0: [ 17  -2  -6   3   7 -16  -2 -17 -10   9  -9 -13  10  12  -2  16  -4   1
 -13 -36 -19   1  -3  -5 -14   0 -10  12  11  -9  -3 -17   3  -5   5   8
 -11  -7  -5   0  -7 -11 -15   0  -5  -2   5 -22 -13]
1: [ 11  -9 -12   3  10   4  -7 -17  10   7 -10 -18   0   2  10  -6  -4  -6
   1  28  -1 -15  -2   3  -2  -3   0 -14  -4  -8  -8  -8   7   2  -8   4
  -3  -8  -1  -5  10   1  -8  -6   2  -1  10   0  -5]
2: [  3  11   7  16  10   6 -11  -3   9  12   1 -25   2 -15  -6 -24   2   2
  22  27  10 -18   5  -1   5  -5   8  -5  -2 -15  -4  -5  13   1  -6  -1
  -5  -9   3  -3   5   4   6   2   7  -6 -12  -6   4]
3: [-12 -24 -15  -3  11   3   2   9  -2  -1  -9  -5  -7   2   0   5   6   1
  -4  -9 -14 -12   0  -5  -1 -10  -7   6   2   2  -2   7   0  -2  13   5
  -5  -8   7   0 -11  -5  -2   7  -7  13   2 -11  -1]
4: [ -3  -9  -7  11 -14  -5  10   8   8   1  -2   4   2 -13   0  -4   1  -8
  14  23   9  -4 -16  12   3  -2   5  -2   1   2   2   0  14  10  -2  -8
   3 -12   2   0   1  15  14   1   2   8  -3  -2  12]
5: [ -5  -2   4   0   6  -1  -2 -11   3   3  12 -14  -9  -7  -8  -3  -3   5
  19  21  13  -9   3  -1   8  -7  -5   2   1   0  -9   1  17   7  -4  -2
 -14  -7 -14  -9  13   2   5   8  -3  -4  -5  -3  -3]
6: [ -4   3   2  -7   3   1   6   2  -9  11   6 -15   7   8   5  15   6  10
   0 -56 -33   5   4  -4 -22 -12 -24  16  12  -1   4   4  -4  -5  13   6
   0  -4  -5  -5   7   5  -1   4  -3   9  -4 -18   5] => 0 3 5 1 4
7: [ -2  -7 -12   7   7  -2   0 -21   3   8  -7 -12  10  -7  -4   3  -2  -5
   6 -14   7 -10   7   9  -5  -1   0  -4   3 -11 -15  -6  -9  15  -3  15
 -15   2   6  -5  29 -10  -8   6 -12   7 -17 -10 -15] => 1 5 3 0 2
8: [ -5 -12   5  -3  -9   3   9  15 -10  -4  11 -11  -9   4 -18   3  -6   7
   3 -25  -8  -1  -2  -8  -3   3  -6  14  -4   8   0  -5  10  -1  -3   2
  -8 -12  -7  -7   2   5  14   4   5  19  -8 -10   7] => 3 6 5 4 0
9: [-15  -6  -4  10  -5   6  20  12   3   8   0   5   1 -10  -5   8  -8   1
   0  -7   1 -12 -21 -10 -11   5   1 -13   4  12   8   4  -4  -5  -1  -5
   3 -13  -2   7  -5   6   4 -10   4  18 -11 -14  15] => 4 8 3 5 1
10: [  5 -11  -4   3  -7   8   3 -11  -7   5  -2 -13   4  13  -2   4  11  -5
  -1 -27 -16   6  -4  -4 -12 -10 -17  15   8   0  -7  -1  -3  -1  10   7
 -11  -1  -1  -7 -11   7  -1  -2  -6  22   0 -14   1] => 3 6 0 8 7
11: [  0  -7   1  10  -1   1  -9 -11   7 -10  -6 -21  -4   7   3  -7  -3  -3
  12  23   2 -11   9   5   8   2   1  -2  -5  -1   1 -10   2   9   8   7
 -10  -8  -1  -4  12   0  -8  -8   4  -8   5  -9   0] => 1 5 2 4 7
12: [ 10  -9 -16  11  -4 -12  12 -11   0  -1   2   2   5   2   4   1  -6  -2
  -4 -27 -15 -10   2   1  -3  -8  -1   8   4  -7  -5   8  -2   6   3   9
 -15  -2   5  -4  -2  -8  -8  -2  -2  22   3 -18  -5] => 10 3 0 7 8
13: [  9   1  -8   6  18  -2  -9 -30  -5  10  -3 -14  15   5  11 -19  13   2
   5  42   2  -9  15   4  18  -9   1  -1  -3   1  -4  -7   1   5   2   8
 -16  -6  -2  -7  12 -24  13 -10   0  -9   6  -4 -16] => 1 11 5 2 7
14: [  7   4  10   6   8 -11 -12 -23   5   1  -3 -29   3   1   0 -15   6  -3
   5  20  -6  -8  -1  11  13  -7  -4  -7  -6   5 -10  -4   3   7   3   1
 -11  -9  -1  -9   4  -5  -4  -4 -10 -14   1  -6 -10] => 11 1 13 5 2
15: [ 14 -15  -6  10   5  -4   6  -4   3  14   5 -16   8   4   6  -8   6  -3
  -3  -2  11   1  12   9   6  -2   6  -5  -5  -6 -12   8   0   1  -4   1
 -12   4   3  -5   7 -11 -10  -5  -2   4   7 -20   2] => 12 1 11 7 14
16: [-13  -3   1  -6  -1  11   3  20  -9  13   9   6  -7   8 -10  23  -1   6
   6 -19  10   2  13 -21  -1  -2   0   9   8  -1   9   6   1 -11   1   5
   7  -7 -13   8  -6   7   0   4   1  18  -8 -15   7] => 8 9 3 10 6
17: [ -8  -2   4  -3   0   8  -4  24   8  -4  -5   9  -2 -17  -9 -14  -1   4
   4  28   9  -9 -17  -1   8   6  16  -2  -5   6   3  -4   6   8  -9 -10
   8   6   4  -1  -2  12  19   2  10  14  -5   2  14] => 4 9 2 5 11
18: [  3 -13 -14  12  -3   3  11 -10  -1   4 -15 -10   7   4  -5  19   0   2
  -7 -43 -21   6  12  -6 -10   5 -12   2   5   3   1  -5   5   1  12  15
  -6  -3  -2   4   3  -2   5  -7  -7  14  -4 -13  -7] => 10 12 0 6 3
19: [ -4 -14  -7  -3  11   3  16   9  -8   4   1 -16  -3   3  -5  10  10  -1
   8 -41 -17   8  -2 -12 -17 -12 -16   7  12  -1  -9  -9  -2  -6   5  18
   1 -14   2   0  -2  10  -2  -4   2  20 -10  -2   1] => 10 6 18 8 3
20: [ 15  -6  -3   0   8  -8  13  -7 -16   7  -9  13   5   8  -5  27   1   9
 -26 -63 -21   5  10  13 -19   7 -24   9  16  -7  -2   1  -6   5   6  15
 -12  -8  -5   1  -2 -19 -18  -1   2  13   2  -7 -13] => 0 18 6 12 10
21: [ -1  -1  10 -11   9  -1   7  22   4  -1  12 -11   2 -25  -1 -21  -7   9
  26  34  16   2  -6   6  17   8  16  -4   6   3   6   8   7   4   2  -8
   0   7   3 -13   6  11  16  -6  -3   5 -26   4  18] => 17 4 2 5 11
22: [  4  -3   3   1   4   1  -3 -15  -1  11  -2 -32  14  -5  -5 -13  -7  -6
  -4  17   4 -14   2  -2  12  -4 -13  -5   9   4  -9  -8   3  -1  -3   3
  -5 -12  -2 -14  16   8   3  -6   1  -5   6 -17   4] => 14 1 11 5 2
23: [ -2   6  11   3 -10  -4   4   6   5 -10 -16   6   2 -24 -20 -37  11   7
  11  48  24 -14  -9   9  25  11  13 -16 -13  -1  13  13  14   4 -13  -3
  10  10   2  -6   3  13  17   3   6  20  -2   7   4] => 17 21 4 2 5
24: [ -7  -4   2  -3  -3   6  -1   6   2  -4   1 -13   6 -13  -7  -8   1   0
  -9  25  13  -1 -16  -3   7   7   6   1   0   3  11   3   5  11   1   1
  -3   1   2  -6  -8   6   8  -1   0  19 -11  -4  15] => 17 4 21 9 5
25: [  3  -1  -7   0   4  -9 -12  -5   1  -5  -2 -15   7  -9   3 -15  -8   1
  11  28  11  -7  -5   5   5  -3  -1  -6 -10  -9 -10  -3  11   1  -8  -7
 -10  -4   1  -9   0  -5  -3  10   2   1  10  -2   6] => 1 5 11 2 14
26: [-23  11   7  -5  -9  19   1  26   7  -1   2   4  -5 -16  -5   7  -6   8
  13  50  19   4  -9 -22   5   6  -5 -14   5  15   2   2   6 -13   7 -11
  12  -7  -2   8 -33  12  10  12  -8   4  -1   3   6] => 17 24 4 21 9
27: [ -1   0   3   2  -1 -12   2  -3   4   2  -6   1   8  -3   2  -1  -9  -4
   6  34   9  -4  12  -4  20   0   8 -13  -5   2   6  -9   6  -9   2  11
 -11   0  12  12  -6   6  -5  -1   2  -2  -8 -11  12] => 11 25 24 4 1
28: [ -2   0 -28   6   3  -9  21   3   9   2  -7  27   2  15  10  35  -1  10
 -14 -30 -10   0  -6 -17 -12   0   2   3   2 -13  -5   1  -8 -10   3  11
  10   8   1  13 -20  -5   1  -2   4  14  18  -4  11] => 12 18 3 16 9
29: [  4  -7  -4   1  15 -10  -3 -16   3   2  -1  -9  -1  -2   6   4  -1  -1
  -6  11   9 -18  13   0   7  -3   1   9   0  -1  -1 -15   2  -2  -8   2
  -8  -2   2  -6  13 -14   0   2   0   1  -7 -19   2] => 11 15 1 22 5
30: [  3  -7 -11  16  20  -7  -5 -30   6   8  -7 -12  -1  17  -3   9   8 -12
 -10  34  18  -4   5  -1   5  -2   2  -7  -1   1   6  -5  -6  12 -11   4
   0  -5   9  -3   4 -14  -2 -12   0  -2   6  -9   1] => 1 29 11 13 14
31: [  0  -5 -16   7  -8   0   6 -15  -2   9  -8  -8   1  -1  11   3   7  -5
  -4  13  -2  -5   5  -1  15   0   6  -7   0 -10 -19  -1   1  -1  -7  -1
  -1 -11   5 -10   3  -8   2   1   6  -2  12 -11   2] => 1 15 29 25 11
32: [ -9  -4   7   9  -8 -10 -11  -7  12  -3  -5   9  -2 -28  -2 -31  -5  -2
  11  63  33 -10  -7   1  24  14  27 -25 -12  -5  -4  -5  17  11  -1 -25
  13   3  -4  -5   3  13  11  -2  -3  -4 -11   0  -6] => 23 17 21 4 25
33: [ 10   0  -6   6   9   0   0 -13  -9  10   7 -11  10  19  -3  20  -4  -3
 -13 -10 -16  13  17  -2   2   2 -22   4   7  -4  -6  -3  -3 -13   5  12
  -3  -6  -2   3   3 -13  -4   0   6   4   4 -19 -21] => 0 18 10 12 15
34: [ -4  -6  -6   0  -6   8   3  -9   4  -1  -5   9   0 -15 -21  -1  -2   4
  15  38  13 -11  -4   1  10  -2  16  -8   1  12  -1   0   7   8  -8  -5
  -2   9  -5   4 -10  -1   8   4  -2   6   9   2   3] => 17 4 24 25 5
35: [  1   3   6   5 -13  -3   5  29  13  -9  -5   3  -1 -30 -10 -17   3  18
  18  12  16  -2 -13   2  11   1   6  -3   7   8  -5  -3   6   9   1 -14
   9   3   0  -5  13  10  12   1   4  25 -13  -8  15] => 17 4 21 24 23
36: [ -3   9   5  12   2   0  -6   3   4 -16  -6   6  11   0   3 -19 -14   1
  15  37  17  -9  14   1  19   7  12 -13   1  -6  -1  -9  13  -1  -7 -11
   1  -8  11   0  -6  -1   6   6  -3  -3  -1  12  -5] => 25 27 34 2 11
37: [ -3  -8 -15   9   1  -1  -5 -15   5   2  -4 -22  12  10  -8  -3   4  -1
  12   9  -1 -22   4   9   6  -7   2  -3  -3   6  -1  -6  13   6  -1   1
  -9  -8   4  -6  -3  -8   3  -4  -9   3  -3 -15  -7] => 11 14 29 1 22
38: [-12  -2  -3  -8 -13   4   9  37  -5   1   2  -3 -12 -25 -16  -5   4   3
  18 -15  -1   7 -11 -10   1  -1  16  -2  -3  15   6  -1   2  -1   4 -15
   7   1  -1 -11   2   7   7  18  -5  32  -6   6  12] => 35 8 17 9 24
39: [  7  -8  -6   1   0   2   5   5  -2   2   7  -2   6  18   1  16  -7   3
  -3 -24 -16  -7  -2 -15  -1 -10  -5   1  -3  -8  -1   6 -10  -3   0   8
  -2   2   9   4   2  -1 -14  -9  -3  15   3 -14  -1] => 12 10 3 18 33
40: [ -2 -10  -1   8  -4   0  10  13   9   0  -1  -4  -5 -11 -12 -11  -6  -3
  13  13   4  -2  -1 -10  11   2   6  -9   4   0  -5   2  10   3  -1  -4
  -5   5   9 -10  -4  14   4   4  -7  13  -1  -6   7] => 4 24 17 34 35
41: [ 14  -5  -6  -1  10 -12   7  -3   1  15 -10 -23  10  16   2  18 -12   4
  -9 -29 -10  -1  10 -14  -8  -1 -18   9  14  -9  -4  -1   2   3   7  12
 -20  -9   3  -2   5   2  -7   5  -2  -9   6 -27  -2] => 0 33 18 39 12
42: [ 10  -5  -8   3  12  -1 -14 -30  12   9 -10 -19  16  10   8   4   1  -3
  -5   3  -5 -17  11  17  -7  -5  -7   2   1 -11   3   1   6   1  -3  -1
 -11  -2   3  -5   5 -19 -11  -6  -6 -12   6 -18 -10] => 37 29 1 14 15
43: [-12   8   9  -3  -8   5  10  38   3 -13  -8   2 -10 -17  -2   0  -3   7
  19  20  13  -4 -14 -12  -3   0  10  -5  -8   6  -2  14   1  -4   2  -6
  20   2  -1  -7   2   8  15  -4  -7  30 -19   3  15] => 35 17 38 40 24
44: [ -8  -7  -6  11  11  -7  -4 -13   6   3  -6  15   4  -4   8   1   1  -2
  -6  19   6 -11   7   3   6   3   0  -5  -5  -7   0   1   4  15  -7  -3
   0   5  13  -3  -2   0   3 -11  -2  15  -3  -3  -3] => 29 31 30 1 27
45: [  7  -5   4  -2  -3   0  18   7  -7   7   4  -8  -3   8  -3  15   7   2
   6 -28  -7   2   1 -18 -11 -11 -14  -7   7  16   0  11 -14  -9  12  15
  -5 -15  -8  -1   5   2  -4  -3   1  13 -12 -14  20] => 19 39 10 16 8
46: [ -3  -4   4  -8  22  11  -2   7   0  -1  -9 -14  -7 -22 -10 -13  12 -10
  15  24   6  -6   0   0  12   8   5  -8 -10   9   6   2   5  -2   1  -6
   4   5  10 -10   9   2   5  -2   5  13 -11  -4  17] => 24 17 40 21 2
47: [ -2   2   3  18   1   6 -17   2   9   4   1  -8   1 -15  -1 -21   0  -2
  12  38  19 -16 -14   2  34   6   6 -16  -7  -5  -4  -9   6  -6   5  -2
  -4 -19   6  -6   1  -1   5 -13   0  -4  -3  -2  -5] => 2 36 25 11 27
48: [ -4  -6   0   3  -9   5  -4  23  15  -8   1   9   1   0  -6   0  -6   6
  13  23  19   7  -5  -6   9   3  11 -11  -6   9   4  -1   4   6   0  -9
  14  -7   5 -11  -3  14  17  -5   6  25  -5  13  19] => 17 43 4 40 24
49: [  1  -6   0  -1  -5   3  19   9  -7   3  -1  -5  -7  -4   2  17   2  -3
 -12 -46 -19   1   0  -4 -20  -3  -8   9   9   8   3   5 -11  12  19  10
  -9   4  -1  -5  -2  -1  -7   3  -1  20   2 -17  12] => 6 10 45 18 19
50: [ -5   5  -2  -3   3  -7   4   9  11   1  -6   4  10 -13  -3   1   3   5
   9  18   5 -15  -8   2   8   5   5   8   9 -15  -3   6  -3   3  -8  -9
  -9  11   5  -1  -1  13   4 -16   1  11  -6  -6  -1] => 44 40 24 4 17
51: [-13   5   7   1   4  -8  -1  13  17  -5  -2  -5  -2 -29  -3 -26  -2  -1
  30  36  23 -15 -13   0  15   0  12 -13  -9  15  16   6   9   8  -3  -5
   0  -9  -5   4  13  28  17  -3  -4  15  -7  -1   5] => 21 17 23 4 35
52: [  2   8  21   1   8   8   2  10  -1   3   1  -8   1  -7   2  11  -1   1
   8  30   3  -7   4 -25   0   3   3   2   5  24 -11   3   7 -12   8  -7
  -3 -17   6  -1 -16  -2  19   9 -10   2  -4  -9  11] => 26 40 24 27 5
53: [  4  -4   2  -3  -5   3   7   2   1   8   0   6   0  -6   1   5  -2   0
   3  17   2 -25  -2  -2   0  -8   7  15  11  -7   2   1  -1  11  -9   5
  -2   1  -6  -4  -8   6   5  -3   5  20   5 -10  24] => 50 24 4 40 44
54: [ 16   6 -16   7  12  -5  -7 -16  -4  10   1 -13   0   5  -8   2  -1   5
 -12  -6 -13   3  12  25   5   0  -9   7  -8  -7  -8 -10   2 -10 -10  -2
  -8   4   2 -10  21  -9  -4   1  -3  -7  -1 -28   0] => 29 42 15 33 31
55: [ 11  -7  -7  12  -8   6  -6 -12  -3  -3  -7  -9   1   4   5  26   9   1
 -12  -1   5  -6  12  -3 -10  -4  -8  -3  10 -15 -14  -7   1   3 -10  13
   0 -16  -4   0   4 -11 -12  -1   0   0  12 -18  -5] => 31 33 29 42 15
56: [  4 -14 -11  -5   6  -1   5  -2   0   8   6   1  11   6  -3  27   6  -6
  -7 -29 -11   1  10 -14  -4  -8 -19  -2  -6  -6  -3   5 -10  -2   7  10
 -14  -6  -2  -2  -5  -3   2   3 -12  20  13 -14   2] => 39 10 18 12 3
57: [  3  12  12  -7  -6  -7  -5  15  -2  -4   3  -3  -8 -28 -12 -14   0   9
  15  31   6   1 -19  16  25   0  19  -1   7  10   4   2   2   3  -3   0
  -1  -8   2 -11  22  16   1   6  13   3  -9  -3   4] => 21 35 17 51 4
58: [ 13   1   4   6  12  -8   4 -17   2  -6   0 -14   3   1 -10 -15 -13  -2
   8  25  14  -3   5   5  12   7   2  -7  -3   1  -4  -5  16  -3  -3   2
 -19 -12   8  -5  15  -2   1  11   2  -1  -2   4  -3] => 25 5 11 14 1
59: [  6 -12   1   2  11  -7  -3 -16  -1   9  -8  -9  13   5  13   5  -1  -1
   3  26  -3 -14  -1  -1  12   2  -3  -3   7   2 -11  -4   3 -19  -3  13
  -3 -15   2  -6   5  -7   3 -16 -11  -1  -4 -12 -10] => 1 29 22 31 37
60: [ -6   5  13  -6 -12  -3   9  19  15   3  13  -6  -1 -44   0 -19  -4   0
  29  35  24   1 -24 -10  16  10  19  -5  -6   4   9   8   4  14   5 -19
  13   6  15   6  24  24  22  10   3  22 -20  11  18] => 51 21 35 17 57
61: [ -9   9  12 -15   1  -2  13  14  21  -4   7   2  -3 -32  -8 -28  -3   5
  31  59  19 -11 -13   1  28  -3  32 -11 -16   8   5   9  14  10  -7 -14
   7   7   2  -6   7  10   5   9  20   1 -12   6  12] => 51 21 23 60 57
62: [ -4  -6  14  -2   0   1  -4  10   8  -4  -4  -4  -4 -22   9 -22 -10  -3
  21  32   8  -1 -16   2  15  -5   0  -2   4   8  -5  10   4   0   1  -7
  -5  -9   7  -4   2  13   6   0   6   3 -13   9  16] => 21 4 17 57 40
63: [  7  -9   5   0  -1  -2  12  -6  -9  13  -2 -11   3   5   8   3   5   9
   0   2   5  -3   2  -7   0 -15 -15  -8   1  -6   2  -3  -2  10  -1   0
 -15 -13  10  -6  13  -1   1   8   0  10   3 -20   4] => 15 29 31 22 55
64: [ 10  -5 -12   8   4  -2  -8 -21 -10   1   1 -16   3   7   0  16  -8  -1
  -5 -20 -10  -1   2  14  -9  -1  -7   7  -6  -2  -6  -2   2   4  10   8
 -12  -1   4  -4  -7  -8  -8   7  -9   8   2  -3   0] => 12 10 0 18 33
65: [  2  -2  -3   9   3  -4   2 -10   7   1  -9   4   8  -3   1   8   0  -3
   6  20  13  -8   8   8   9   8   6  -7  -4 -19   5   1   9  -6 -17  -9
   1  -2  10  10 -21 -12   2  -4  -3   3  15 -12  -1] => 44 31 27 25 50
66: [ -5   9  13   1 -11  -8 -10  12  10  -6  -8  -9   0 -28 -10 -19   6  17
  27  11   8  -6 -27   6   7  -7  12   5  -2  18   6   2  14   8  -1   7
  -6  -9  16  -4  18  16  11   0  12  15 -28  -8  24] => 35 57 62 51 17
67: [ -8   6   2  -6  -6  -1   4   8   8  10   1  -8 -10 -17  -1 -19   9   5
  -2   2   9  -8 -12  -1   9   0   0  -3  -2   5   0  -3   3  -3  -7   2
  12  -5  -2   0  15  -1  10   8   6  18 -21 -10   9] => 24 35 17 46 40
68: [ -4  -5 -10  -2  -9  -7  -2   2  -8  12   3  -7   3  -2  -7   2  -4  -1
   4 -39 -16   2  -2   0  -4 -11 -13   5  15   2   4  -7   0   1   8   5
 -13  -1   5  -3   1   2   2  -1  -1  23 -11 -16  -9] => 10 12 18 19 49
69: [  9  -9  -4   5  11   1  10 -14  -3  -2   1 -21   4   0   3   3  11   1
   7   3  -9 -12  13   1  -5 -18 -13   7   2   5   3  -5   6   2  10   3
  -4  -4   6  -4  -7  -7  -1   0   6   4   6 -21   1] => 37 63 29 3 64
